Each row was made from one small tree. Brackets hold a mark, then the marks that hang from it, in the order of their numbers. Every link used is in the known rows. Write each row's tree.
Known rows:
(Z_553 (Z_398 (Z_915 (Z_565 Z_431) Z_652)) Z_527): [ 163 -272   52 -138   35 -302  -76   82 -140   29  -76  -40  252    0
   63   15  236  135  -27 -144 -141  -72 -181   46 -386  112  115  -81
    9    2  -77  116  -59   15   20 -167   -7  114  136  214 -117 -192
   76   13  -76  -25 -115    8 -223 -152 -195 -301 -116  -89  185 -342
 -194  -42  -21  -31  -81   -3  298]
(Z_553 (Z_398 Z_915) Z_527 (Z_529 Z_976)): [  38 -263   -1   48 -153 -415 -139   89 -232   83  -29  -86  -76   30
  -57   27  127    3  -46 -273   -5  -23 -140   89 -298   79   70   94
  -34  -23   12  -69  -51  -76  121  -64   21   96  174   48 -190 -174
  534  100  -79  -59    3  -10 -120 -185 -251 -144 -142   26  108 -501
  -77  -48 -123   10  -93  -79  149]
(Z_553 (Z_529 (Z_976 Z_189))): [ -19 -231   10   41 -210 -206  -77   39 -212   55  -20  -64 -218   49
 -133   11  -33  -12  -27  -45    3   58  -64  100  -72  100  -27  197
  -41   13   -2  -47   26  -56   31   19   52  -72  104  -49 -100 -204
  357   81  -41   21    0  -51  111 -105 -260    2  -88  133    3 -262
   -8   -5 -210  -18   44  -24  100]
(Z_565 (Z_431 (Z_442 (Z_491 (Z_652 Z_398))) (Z_533 Z_520))): [  24 -269  -39 -191   33  380  112  -61   51   11  -47  -61  160  -24
  234  -33  120   72   77   36  -67   43   97  160    3  -40   25 -135
  -73   28  -16 -109  244  106 -170 -103   55   86  -79  -47  107 -135
 -118  -74   13  236  -97   16  248  -50   24 -208   35 -137  102  145
 -213  -91  208  -75  -37   65 -396]
(Z_442 (Z_491 (Z_431 Z_533) Z_565 Z_652)): [  56 -197  -39 -173   75  439   85   -9  -95  -57  -42  -12   41   -2
   95  -20  157   94   27  135 -104    7   55  120   48  -31  -21  -54
  -94  -38  -34   58  200   88  -86  -28   55  -28   72   46  139 -179
   65 -121   44  351 -141   78  202 -158   -9 -199   75  -82   75  161
 -199  -74  317    4   -8   37 -148]
(Z_553 (Z_398 Z_915) Z_527 Z_529): [  63 -226   27   -9 -124 -444 -132  106 -177   61  -86  -82   72  -10
  -47   26  170   61 -112 -282    5  -26 -149   84 -325   20   40   34
  -43  -31  -56  -69  -43  -59  113 -125   26   99  174  105 -214 -183
  418   82  -87    6   -6   26 -121 -167 -258 -155 -120   19  149 -510
  -79  -71   -6  -11  -92  -46  103]
(Z_915 Z_527 (Z_652 (Z_565 (Z_431 (Z_533 Z_520)) Z_442))): [ 107 -262   41 -203  -21  237   69  -88   59  -17  -80   15  301    3
   54    4   90  126  140   24 -176    2   -9   80 -117  131   94 -152
  -98   13  -44  -30  103  121 -108 -199  -30   66    9 -112   82 -170
   12  -43  -20  155  -25 -121   57  -81 -112 -161   45 -154  117   13
 -260  -67  150  -79  -80   76  -34]
(Z_533 (Z_431 (Z_565 (Z_442 Z_491))) Z_520): [  13 -211  -68 -202  -62  212   87   12  219  -20 -111  -67   77  -39
   -6    1  101    6  207  223  -82  109   52  121  -63  -19  -88  165
  -22   64  -29 -226  187  149  -26  -35   42 -122    3  -65   58 -127
  -76   -6  -66  119    3  -56  238 -102  -53 -196   75 -184  137  192
  -98  -86  222 -139  -66   46 -284]
(Z_623 (Z_976 Z_189 Z_431 Z_520 Z_529)): [  23   88    1  122   27 -160  -56  125 -189  175   96 -107 -323   59
    9   43   75   47  -87 -139    9  -14 -183   97   18   10 -268  203
  -16  125  -94  -67   63   -7   66  169   80   21   80   -3 -115  -87
   16  111   72  181  105   16   75   17 -258   -7   18  149   80   25
  261   38 -317  -17  150  102   98]
(Z_533 (Z_431 Z_442 Z_565) Z_520): [ -17 -169  -54 -103  -82   91   25   18  171   10  -95  -74   96  -21
    4   -6   75   24  168  101  -51   97  -13  115   24   36  -77  128
   -7   89 -102 -230  166  137  -34   35   64 -156  -23 -102  -63 -160
 -148   38  -46   38   -6 -102  200  -47 -103 -225   61 -115  113  111
   10  -91  113 -145  -53   42 -252]
(Z_533 (Z_520 (Z_976 Z_431 (Z_442 (Z_491 Z_652)) Z_529))): [ -15   85 -103    0  119  179  -23   64    6  145   -3 -152 -147  -12
  174   14   60  -14  105   27  -13    9  -41  121  101 -115 -177  159
   23  169   -6 -404  166   76   53   29   64  -59    0  -69  -35  -58
 -255   44   61  284  -24    0  213   -5  -59 -147  -24 -170  113  400
  138   13  -11 -160   70  -39 -123]
(Z_553 (Z_527 Z_915) (Z_529 (Z_976 Z_189 (Z_520 Z_442)))): [ -24  -60  -49  144 -144 -289    9   71  -57   80   63  -95 -291   22
  -54   61   22  -21    1 -105   -6   13  -41  151 -103  131 -139  248
   -9   20   21 -301   27  -36   89   80   64  -19   89   37 -173 -136
  288  183  -40    9  -28  -62  104  -95 -272 -127 -108   64    2 -391
  -59   28 -276 -121   87   37    6]
(Z_529 (Z_976 Z_189 Z_520)): [  11 -113   25   79 -127 -121  -32   46 -192  103   45  -77 -223   42
 -107   38  -19   16  -22  -49   19   11  -34  131  -47  107  -83  175
  -24   37    0    7   38   13   20   81   77  -11   92  -12 -144 -147
  322   82    2    8   15  -34   82  -59 -260  -37  -62  125  -14 -157
   49   24 -325  -25  120  120   60]
(Z_189 (Z_553 Z_398 (Z_527 (Z_915 Z_652))) (Z_976 Z_431)): [  61  -49  -48   70  -22 -516  -91  155 -101  107  -15 -117 -146  -27
  142   53  249    9  -95 -157  -18  -41 -234   85 -429  -21 -179    8
   58   10 -164 -122  -46  -89  130 -106   26  173  194  237  -35 -143
  323  122  -27  108   -9   50 -101 -140 -268 -164  -53    1  138 -165
   17  -49 -263  -88   59  -92  269]
(Z_529 (Z_976 Z_189 (Z_431 Z_442) Z_520)): [ -11  -61  -45  148  -47  112   -8   43 -173  172   82 -101 -231   22
  -53   56   55  -32   69  -33  -17   24  -52  130  146   32 -185  224
   43   81   -1 -128   84   54   37  151   68   16   39    2 -139 -153
  254  104    7   50   34  -63  123  -37 -188 -146   21   90    7   87
   76   34 -288  -23   91  124    7]
(Z_442 (Z_491 (Z_431 (Z_533 (Z_520 (Z_976 Z_529))) Z_565))): [  39  -23   -2 -154   77  388   68  -33   35   89   78 -152  -41   53
   85  -38   50    2  172  161 -125  -23   95   71  135   37   16  117
  -92  209    4 -147  265   98  -95   -2  119 -189   44 -119   -1 -108
 -233   -2  108  289  -37  -11  295  -52   11 -156   70 -144   99  289
   78  -44  278 -147  -31  -14 -231]
(Z_529 (Z_976 Z_431 Z_623)): [ -64  -41  -59   51 -103 -102  -63   36 -132  136  -56  -56 -182   29
  -47   45    2  -27   90  -61    0   70   10  102  -14    6 -130  205
   52   84   16 -125   20   23  122  117   57  -26  135    2 -202 -144
  225   60  -32  -56   18  -51   84  -85 -209  -72  -46   49    9   -8
   89   15 -253  -29   45   46   71]
(Z_565 Z_431 Z_442 (Z_491 (Z_652 Z_398))): [  60 -419    2 -390   55  191   66    3  -63   22 -167   84  197  -85
  175   -7  204  100   -3  119 -160   70  -60  169 -179  -61   63   -9
  -42  -96   29  271  124   28  -57 -188  -12  203  -41   69  257 -138
  165 -126 -116  190  -48   65   42 -128  -33 -117   22  -43  119   73
 -314  -62   50   40  -35   45 -222]
(Z_398 (Z_915 Z_527 Z_565 Z_652)): [  95 -352   75  -14   27 -238  -53   48 -129    3  -39   -9  254   75
 -205   15  142  168  -46  -43 -143 -100 -264   51 -360  157   57 -190
   24  103  -68   -3  -87  101    7 -140  -20   24   67  107  -58 -218
 -225  -31  -32  -63  -96  -50 -124 -118 -246 -152  -61  -67  145 -296
  -66   -9  -96   24   -4   26  363]
(Z_398 (Z_915 Z_527 (Z_565 Z_442 Z_491) Z_652)): [ 140 -439   63 -204  104    3   42   10  -96   -1  -64   60  355   15
 -170   28  202  132   34  114 -237  -54 -266   69 -386  107   90 -132
   36   67   13  101  -31  125  -11 -237  -72  121   36  136  127 -189
 -109  -76  -91   44  -49  -49 -141 -155 -138 -185    6 -141  169 -118
 -214    3   26   20  -55   34  229]
(Z_520 (Z_442 (Z_491 Z_652))): [  26 -223  -81  -73  -33   29   18   52  -28  -26  -99  -30  -11  -35
  -30   14   87   55   34   81  -29   34  -15  149  -86   -8  -47   54
  -22   15  -32 -183  117   58   25  -50   70  -53   28   45   39 -151
 -180  -28   -9  123 -147   34  200 -111 -127 -181  -77  -89   74   15
 -100  -75  115  -76   -1  -27 -175]
(Z_431 (Z_442 (Z_491 Z_652)) (Z_533 Z_520) Z_565): [  33 -204  -37 -111    2  431   91  -21   46  -72  -14  -76   86  -27
   81  -24  133   16  146  140  -50   50   50  143   62  -39  -36  -34
  -47   33  -35 -164  250  166 -146  -15   78  -94   -6  -34   64 -144
 -143  -62   15  279  -94  -39  291  -69    1 -222   81 -127   80  206
 -111  -97  323 -105  -27   36 -370]
(Z_529 (Z_976 (Z_431 Z_565) Z_442 Z_520 (Z_623 Z_189))): [ -44   45  -98  197   77  134  -10  108  -34  182   53  -77 -284   68
    5    6  128  -82   76 -134  -18   99  -90  175  202  -88 -304  222
  136  119    3 -328   71  103   78  244   71   16   31    7 -173  -87
  176   92   20   -4   34  -59   92  -56 -182  -96   81   57   15  309
  167   70 -352   -9  164  124  -35]
(Z_189 (Z_553 (Z_398 Z_915) Z_527 Z_529) (Z_976 Z_520)): [ 131  -96   10  152  -73 -489 -126  111 -208   82   48 -145 -226    5
   -4   18  194   21 -158 -377    3  -14 -217   78 -452   10  -54  -58
  -31   21  -96  -49  -60 -113   69  -88   52  305  151   60 -125 -176
  627  127  -40   72   68   30 -115 -155 -284 -104  -89   97  114 -352
  -27  -46 -234  -67  -24  -36  161]
(Z_915 Z_527 (Z_565 Z_431 (Z_491 Z_442)) (Z_652 Z_398)): [ 113 -444   18 -262  175  118  127   15  -33   77  -39   40  333   56
  -45   -8  216  154   11  101 -261  -74 -260   83 -201   99   74 -132
    5   29    8  138   29   98 -110 -292  -48  159  -21  171  264 -242
 -133 -140  -58   94  -68  -36  -91 -170  -62 -212   29  -87  174   51
 -308  -27   31   55  -33   17  193]
(Z_491 (Z_565 Z_442) (Z_652 Z_398)): [  37 -415   -4 -228   47    6   16   37 -125   -8 -134   60  132  -18
  111   -6  174  116  -86   69  -62   48 -113  172 -174    2  -37  -35
  -51  -94  -55  196  121   56  -96 -135    0  106   15   81  198 -152
  188 -114  -54  238  -51   38   46 -113  -94  -32    0  -24  101   18
 -186  -57   65  113   22   33 -153]
(Z_529 (Z_976 Z_431 Z_520 (Z_623 Z_189))): [ -41   19  -74  139  -16  -24  -19   69 -106  182    2  -56 -251   74
  -57   27   17  -41   21 -147   23   87  -27  155   24  -20 -237  142
   62  122  -25 -184   32   35  103  183   77   36  101  -27 -231 -107
  278   99   14  -28   33  -30   77  -65 -253  -20    5   96  -26   72
  170   62 -407    9  148  103  -17]
(Z_520 (Z_442 (Z_491 (Z_565 Z_431) Z_652)) (Z_976 Z_529)): [  46  -95  -79 -169  136  279   43   22    0   45  -12  -37 -114   23
   94  -34   96   54  127  182 -151   41  -26  101   -1   48   -9  173
  -48  120   24  -23  234   48  -60  -13   74  -84   -9    4  199 -123
 -393  -55   77  304 -127   71  188  -83   28 -195  -56 -151  136  301
  -86  -26  281  -78  -16  -76 -202]
(Z_533 (Z_431 Z_565) (Z_520 Z_442 Z_976)): [ -25  -77 -105 -162  -49  -64    5  -10  226   81  -93 -124   10   -5
    9  -16  -19    5  211  122  -72   85  111  125  -35   58  -20  223
  -17  193 -110 -346  159   95   24   13  103 -180  -64 -187  -97 -130
 -405  128    3  -87  -52 -107  277   24 -115 -194   -6 -225   82  185
  113  -58   88 -217  -34   -5 -278]
(Z_491 (Z_431 Z_533) Z_442 (Z_652 Z_565)): [ 143 -248  -35 -196   24  377   67  -61 -128  -36  -33   26  166  -41
  120    6  154  135    8   47 -105  -20    6  115  179   85   40  -93
 -114  -52  -48   75  161   66  -96 -150   34    6   35  -38   62 -182
  259 -111  -17  294 -111   27  102 -142  -76 -146   48  -55   72  161
 -220  -56  291   26  -50   24  -87]
(Z_553 Z_398 (Z_527 (Z_915 (Z_565 Z_442))) Z_529): [  56 -201   15 -114  -98 -288    0  138  -29   -6  -46   11  111  -20
  -12   47  213   39   13  -10  -70   -4 -229   90 -338   23   -3  176
   12  -68  -42  -68  -27  -39   41 -235  -16   11  189  206  -63 -224
  457   24 -165  120  -53  -54  -75 -204 -214  -97  -36    2  122 -407
 -254  -73   56 -122  -39  -99  162]
(Z_431 (Z_442 Z_491) Z_565): [  50 -216  -22  -30  -32  262   36   65  -19    4   -5  -59   65   -4
 -139   -1  197    8  117  183  -87   38 -112  120   45   -5  -78  124
   28   41   -1  -77  165  127  -49   -1   77  -73   63   80   58 -195
  -96  -63  -32  127  -61   12  178 -154  -69 -217   58  -19  128  145
  -44  -91  268  -19  -41  -11 -146]
(Z_533 Z_431 (Z_520 (Z_442 (Z_491 Z_652)))): [ -23 -164 -146 -135  -50   16   60    9  199  -27 -161  -68    0  -44
   81    6   -4   48  120   82   -6   88  102  147  -93    4  -83   69
  -46   84  -74 -403  161   95   20  -25   66 -123  -56  -90   -3 -107
 -320   42   -6   93 -108  -41  285  -44  -99 -248  -63 -235   88  108
  -83  -76   93 -203  -26   11 -313]
(Z_623 Z_189 (Z_976 Z_431 (Z_520 Z_442))): [  24    7 -118  117   58  -79   -8  115   -9  160   26  -75 -182   35
  -39   13  114   16   -9 -153  -23   61 -115  183    9  -73 -240   98
   27  124 -184 -303   55   29  134  164   89  104   18 -121 -103 -116
 -103  130   47  -20   -9   24  159  -12 -272  -58   70   11   39  123
  251  -21 -259  -38  127   31 -135]
(Z_520 Z_442 (Z_976 (Z_189 (Z_553 Z_398)) Z_431 Z_529)): [   3   23  -41   -5   70 -367  -90  111 -152  272   16 -170 -358   57
  104   16   19  -38  -51 -156   -5   -3 -122   43  -47   52 -144  309
   18  241  -74 -239  123  -82   64  -60  119  -96   52  124 -130  -79
  -35  174   93  236   67    8   41    6 -171  -66 -125  -16  106  114
  234   22 -114 -148   43  -54  -33]
(Z_623 Z_189 (Z_976 Z_529)): [  30  -69    1   25  -21 -251  -63  126 -152   83   25  -25 -174  100
  -53  -20   64   49 -109 -114   12   46 -279  122 -108   68 -130   58
  -36  110 -148  -46   87  -31   38   65   71  -47  114  -83  -53  -96
  -49   37   51  128   59   77    8  -65 -280  104  -29  105   91  -83
  272  -22 -149   35   78  -89  -18]
(Z_533 Z_431 (Z_520 (Z_442 (Z_491 Z_565 Z_652)))): [ -16 -180 -149 -146   18  105   84   11  201  -56 -166  -46   11  -30
  100  -11   30   64  120  126  -39  108   83  145  -83   11 -112   80
  -53   65  -83 -316  202  126  -30    5   50 -113  -43  -65  111 -130
 -303    4   15  195 -108  -28  277  -66  -43 -276  -20 -268  109  210
 -116  -76  198 -166  -10   22 -327]
(Z_520 Z_442 (Z_976 Z_189 (Z_431 Z_533) Z_623)): [ -47  128  -83  -54  -21  -87   -2  -54  -77  190    3 -136 -164   37
   48   32  -83  -30   83  -44    4   65  193  108   99   35 -128  245
   32  226  -64 -316  153   26   36   39  121 -102   19    2 -295  -96
 -189  185   75   -6    6  -50  200   90 -153  -69  -52  -63   -2  155
  176   79  -33 -126   49  121 -139]
(Z_623 (Z_189 (Z_553 (Z_527 (Z_915 Z_652)) Z_529)) Z_976): [  96 -120  -39   22   -2 -438  -43  138  -74   52  -11  -87 -193   68
    3  -10  175   18 -167 -155  -35   40 -302  131 -378   49 -216 -148
   -8   16 -169 -201  -11  -87   94  -30   46  130  163   48  -59 -121
  138  103  -37  145  -12   86  -11 -157 -325   14  -46   78  101 -340
  119  -20 -125   25  109 -185   90]
(Z_442 (Z_491 Z_431 Z_565 Z_652)): [  61 -247  -42 -175   78  328   65   35  -86  -46  -79    0   63  -13
   47  -20  184   90   16  158 -105   27  -30  128    0  -18  -70    9
  -59  -41  -14  124  154   74  -38  -31   43   -4   86   85  179 -206
   89 -150    4  322 -132   95  178 -186  -36 -201   37  -68  105  155
 -168  -73  268   39   13  -10  -95]
(Z_529 (Z_976 Z_189 Z_431 (Z_520 Z_442) Z_623)): [ -54   26  -86  133  -41 -119    6   22  -94  192   27  -99 -322   44
  -19   58  -51  -50   71 -114   16   69   82  131   97   63 -232  303
   63  156   27 -270   62   38   86  176   90  -26   36   30 -239 -104
  117  162   38  -36   24  -95  163   14 -212 -122  -69   43  -26   56
  114   85 -371  -90  125  175  -35]
(Z_652 (Z_565 (Z_431 Z_533) Z_442)): [ 115 -181   27 -200 -101  278   12  -49  -55  -30  -87   47  164  -62
   57   18  119  111  101   67 -146   58   32   94    2   56  104   27
  -83  -44  -33   94  138   59  -73 -113   18   55   52  -86   34 -165
  233  -43  -81  134  -32  -10   50 -124 -115 -111   51  -35   83   55
 -249  -80  202  -66  -98   78  -98]
(Z_565 (Z_431 (Z_533 Z_520)) Z_442): [  20 -153   28 -228 -109  237   57  -73   83   10  -76  -40  143  -70
  108    6   20   60  171   32  -82   92  164  106  -45  -22  106   29
  -93   14  -68  -74  159   80  -36  -84   32  -21   53 -179  -65 -143
  188    5  -54  139  -15  -45  165  -52  -98  -86   53 -104   45  -64
 -170  -97   97 -190  -58   87 -309]

Write each row's tree:
[ 147 -364   18   64  -74 -489 -154   80 -177   71  -19 -102  -65    1
  -33  -17  197   42 -161 -206  -43  -14 -230   52 -506   23   23 -135
  -10   66 -127  -27  -79 -106   49 -208   16  202  102   56   12 -198
  306   87   -8   47  -69   29  -40 -136 -257  -91  -86   25  152 -275
  -22  -56 -200  -40   16 -132  251]	(Z_189 (Z_553 (Z_398 (Z_915 Z_652)) Z_529) Z_976)
[  95 -378   46 -117   22 -113  -22   28  -90   57 -119   34  273   65
   -4   -8  183  189  -85  -58 -169  -69 -225  100 -210  161   28 -175
  -46   -8  -29  138    2   48  -81 -185  -13  182  -12   81  149 -209
 -111  -81  -23    7  -59  -28  -65 -130 -186 -160  -36  -12  173  -61
 -187  -54  -37  120  -27   40  224]	(Z_915 Z_527 (Z_652 Z_398 (Z_565 Z_431)))
[  38 -340  -37 -113   60  326   67   21  -82  -17   -8  -36   79   19
   92  -28  232   57   -3  111  -76   -6  -63  166   28  -32  -40  -88
  -26   -7  -14  -42  229  126 -183  -68   76   22  -59  111  155 -138
 -176  -96   20  220 -107   23  195 -100    3 -187   67  -36  115  197
 -157  -78  264   66  -29   45 -258]	(Z_431 (Z_442 (Z_491 (Z_652 Z_398))) Z_533 Z_565)
[  96 -491   59 -289  168  105  100  -15 -105   60  -42   71  372   38
  -27   -3  243  147  -13   46 -268  -57 -227  100 -238   93   97 -107
   13   86   57  197   33   96  -59 -248  -51  213  -35  125  198 -205
   72 -136  -96   79    9    4 -108 -171  -63 -152   54 -128  178  -27
 -238  -13   82   77  -96   68   86]	(Z_652 (Z_398 (Z_915 Z_527 (Z_565 Z_442 (Z_491 Z_431)))))
[ -45    5   -8  -16  -81 -208  -43   39 -144  121  -86  -74  -97   14
   -9   43    0   17  -36  -84   42   83   16   98    2    7 -219  210
   48   97  -50  -81   58   20   70   62   70  -55  114  121 -243 -141
  139   78  -18   59   60   -9   74  -16 -230  -43  -52   78   43  -25
  127   47 -165  -23   88  137   33]	(Z_976 Z_189 Z_431 Z_623)
[ -18   74   -4   58  -34 -120  -14   53 -118  159  -29  -91 -154   12
  -21   57   16   25  -44 -116   45   54   27  115   20  -19 -269  195
   40  103  -35  -96   41   44   63  107   84   12   94  110 -271 -128
  189   99    4   71   57  -29   99    4 -239  -68  -16  115   22    3
  122   68 -277  -41  150  221   25]	(Z_976 Z_189 Z_431 Z_520 Z_623)
[  -7 -117  -24 -134  -37  172   57  -51  129   -4  -90  -55   90  -41
  114  -19   -3   85  154   -7  -99   95  177  106    2   18   70   60
  -93   61 -114 -185  194  103  -53   16   59  -72   24 -170   -6 -166
 -100   35   25  145  -84  -47  216  -34  -70 -205   34 -180   49   21
 -123 -110  140 -229  -27   87 -347]	(Z_491 (Z_565 (Z_431 (Z_533 (Z_520 Z_442)))))
[  40  -83 -123  -93  131  415   31   27  -79   77  -12  -73   -4   -9
   20    1  189    4  134  218  -96   40  -48  140   64  -87 -150  115
   33   71  -21  -58  196  101  -18   12   61   36   25   53  124 -180
 -153  -53   19  255  -91   55  214  -94    9 -219   69 -128  115  451
   -7  -22  295   27   10  -47 -139]	(Z_520 (Z_976 (Z_431 (Z_442 (Z_491 Z_565 Z_652)))))
[ 104 -277   49 -210   94  325  114  -59  -38    4   35   18  288   15
  -92    3  179  151  105   17 -249  -42 -114   50 -125   75  171  -99
  -16   87   26   65   78  128  -61 -191  -31   88   12   39   89 -217
    0  -97  -66  101  -16    9 -118 -158  -45 -201   81 -139  152  -42
 -287  -27  221  -60 -114   98   46]	(Z_398 (Z_915 Z_527 (Z_565 (Z_431 Z_533) (Z_491 Z_442))))
[ -40  -29  -71   76  -17 -162  -57   64 -155  164  -58  -75 -354   85
   -6    2   -5  -69  -16 -176   11  135  -79  108  -53    7 -227   83
   70  146  -42 -185   58  -15   95  128   86   15  127    9 -183 -103
  312   81   -7   71   86   13   28 -108 -242   32  -51   84   -8   77
  200   39 -301   -4   91  -11  -42]	(Z_529 (Z_976 Z_431 (Z_623 (Z_189 Z_553))))
[  23   15  -65    5   30 -298  -69  102  -61  224   -9 -125 -228   86
   24  -44   61  -92  -74 -242   49  113 -161  117 -118  -66 -161  135
   72  162  -54 -350   52  -88   60 -152   91   58   83   60 -215 -129
  312  120   12  116   37   10   38  -78 -202   64  -78   41   77   52
  172   32  -53  -85   94 -130  -47]	(Z_520 (Z_976 Z_442 (Z_623 (Z_189 (Z_553 Z_398 Z_529)))))
[   7   68 -126  -28   81  331  -14   27  -69  108   14 -130 -108  -24
  114   25  125   -2   99   55  -38   -6   54  146  124 -182 -110   73
   30   77  -34 -370  150   78   49   -1   75   19   -3  -17  -69  -99
 -164   45   42  150  -96   39  210  -34  -57 -165   48 -133   65  378
   15   -2   99  -94   36   20  -74]	(Z_520 (Z_976 (Z_431 Z_533) (Z_442 (Z_491 Z_652))))
[  45 -177  -16 -118   69  492  125  -11  -34  -77   45   17  105   68
  -23  -19  173   96  161  110 -178  -14 -129   80  -19   40   53 -104
  -11   38   11  -25  154  132 -159 -112   20  -15  -22   87  135 -241
 -207 -145   -9  212 -102  -44   89 -140   -9 -220   57  -71  105  106
 -319  -68  310  -65  -98   22   -3]	(Z_915 Z_527 (Z_565 (Z_431 (Z_442 (Z_491 Z_652)) Z_533)))
[  65 -415   -1 -160   83  201   24  -63 -150   50  -14  -16  219  -10
  189  -18  207  135  -82  -75  -94  -45   -2  149    9   39   69 -234
  -54   43  -42   30  148   74  -95 -101   40  122  -78   12   -3 -129
    0  -60   14  140 -121   71   81  -64  -47 -178   25  -76  117  -50
 -131  -39  129   87  -52   82 -205]	(Z_491 (Z_431 Z_442 Z_533) (Z_652 (Z_398 Z_915)))
[  69    2  -38  226  -72 -152  -79   99  -93   74   65 -123 -329  -11
  -46    9  109   -3  -63 -184  -13   57 -190  109 -142  -89 -150   19
   14   42  -98 -274   -8  -46   43    0   59  191   54  -96  -31 -189
  392   95  -21  101   19  -32  112 -109 -251  -34    8  132   34   18
   12  -40 -320 -163   94  -27  120]	(Z_189 (Z_553 Z_529) (Z_976 Z_442 Z_520))
[ 166 -445   15 -194  101  183   28  -36 -147   75  -91   42  394  -50
   77   -1  263  142  -69   29 -205  -22 -149  134  -26  110   46  -90
  -10   60   44  182  120   77  -72 -153    6  266  -49   56  159 -166
   77  -88  -75  102  -40   77  -14 -155  -50 -277   38 -110  199  171
 -132  -31  187  114  -87   59  -79]	(Z_652 (Z_398 Z_915) (Z_565 (Z_491 (Z_431 Z_442))))
[ -30   58  -96  -87  -62  -86  -34    6  162  132  -71 -142    8  -18
   59   12  -39   13  142   17    4   69   56  133  -13  -16  -63  171
    9  154 -100 -446  103   70   78  -28   67  -78  -23 -195 -204 -107
 -164  134  -14  -69   -1  -70  178   19 -160 -129  -24 -189   82  156
  132  -19  -52 -222   20   14 -120]	(Z_533 Z_431 (Z_520 (Z_976 Z_442)))
[ 103   16    5   58  -34 -485  -61  153 -230  133   68 -168 -374   71
   28   15  126  -15 -179 -344   49    9 -234   93 -276   32 -202   88
  -60  -15  -98  -44   -2 -129   41  -41   92  205  166  120 -155 -157
  566  138   -8  199  135   12  -25  -99 -298  -19  -81  192   86 -328
   80  -22 -151  -28   63  -25  107]	(Z_623 (Z_976 (Z_189 (Z_553 Z_398 Z_527 Z_529)) Z_520))
[ 170 -440    2 -272   84  135   99    3   54   65 -104   64  402  -85
  109   18  285  170  -44  194 -218  -38 -154  144 -156   83    8  -53
   -7  -31   30  146   80   64  -61 -279  -35  209   -4  146  290 -154
   -5  -97  -98  152 -138   85  -12 -177  -67 -234   49 -122  208  115
 -287  -30  113   49   52   23   15]	(Z_527 (Z_915 (Z_652 Z_398 (Z_565 Z_431 (Z_491 Z_442)))))
[  98 -268   39  -16  -47 -164  -54   52 -129    6 -100   18  204   54
 -160   25  122  147  -54  -18 -100  -68 -244   82 -200  169  -17 -112
  -38    1  -60   21  -23   66  -13 -144   -1   45   85   58   29 -209
  -58  -40  -20   32  -50  -63  -47 -139 -257 -136  -51   -2  128 -112
  -78  -47  -12   65   -9    2  284]	(Z_915 Z_527 (Z_652 Z_565))
[ 123 -410   11 -264  193  296  124  -26 -108  -15   -1   58  310    9
  -47   -4  243  152   28   68 -234  -62 -211   87 -101   92   78 -133
   -4   53   46  179   48  112  -34 -215  -43   94   -1  116  178 -236
   71 -182  -73  217  -68   33  -82 -191  -40 -206   43 -143  160   30
 -264   -6  220   51  -68   12   92]	(Z_398 (Z_915 Z_527 (Z_565 (Z_491 Z_431 Z_442 Z_652))))
[   1 -266  -69 -195   26  191   98  -52  108    8 -100  -65   93  -29
  245  -31   56   87   61  -10  -70   44  175  164  -57  -30   48  -90
  -92   50  -40 -232  215   84 -110  -90   71   47  -96  -75   96 -110
 -260  -20   34  166 -140    7  282  -26  -16 -211  -23 -199   78   93
 -206  -96  122 -145  -24   71 -418]	(Z_565 (Z_431 (Z_533 (Z_520 (Z_442 (Z_491 (Z_652 Z_398)))))))
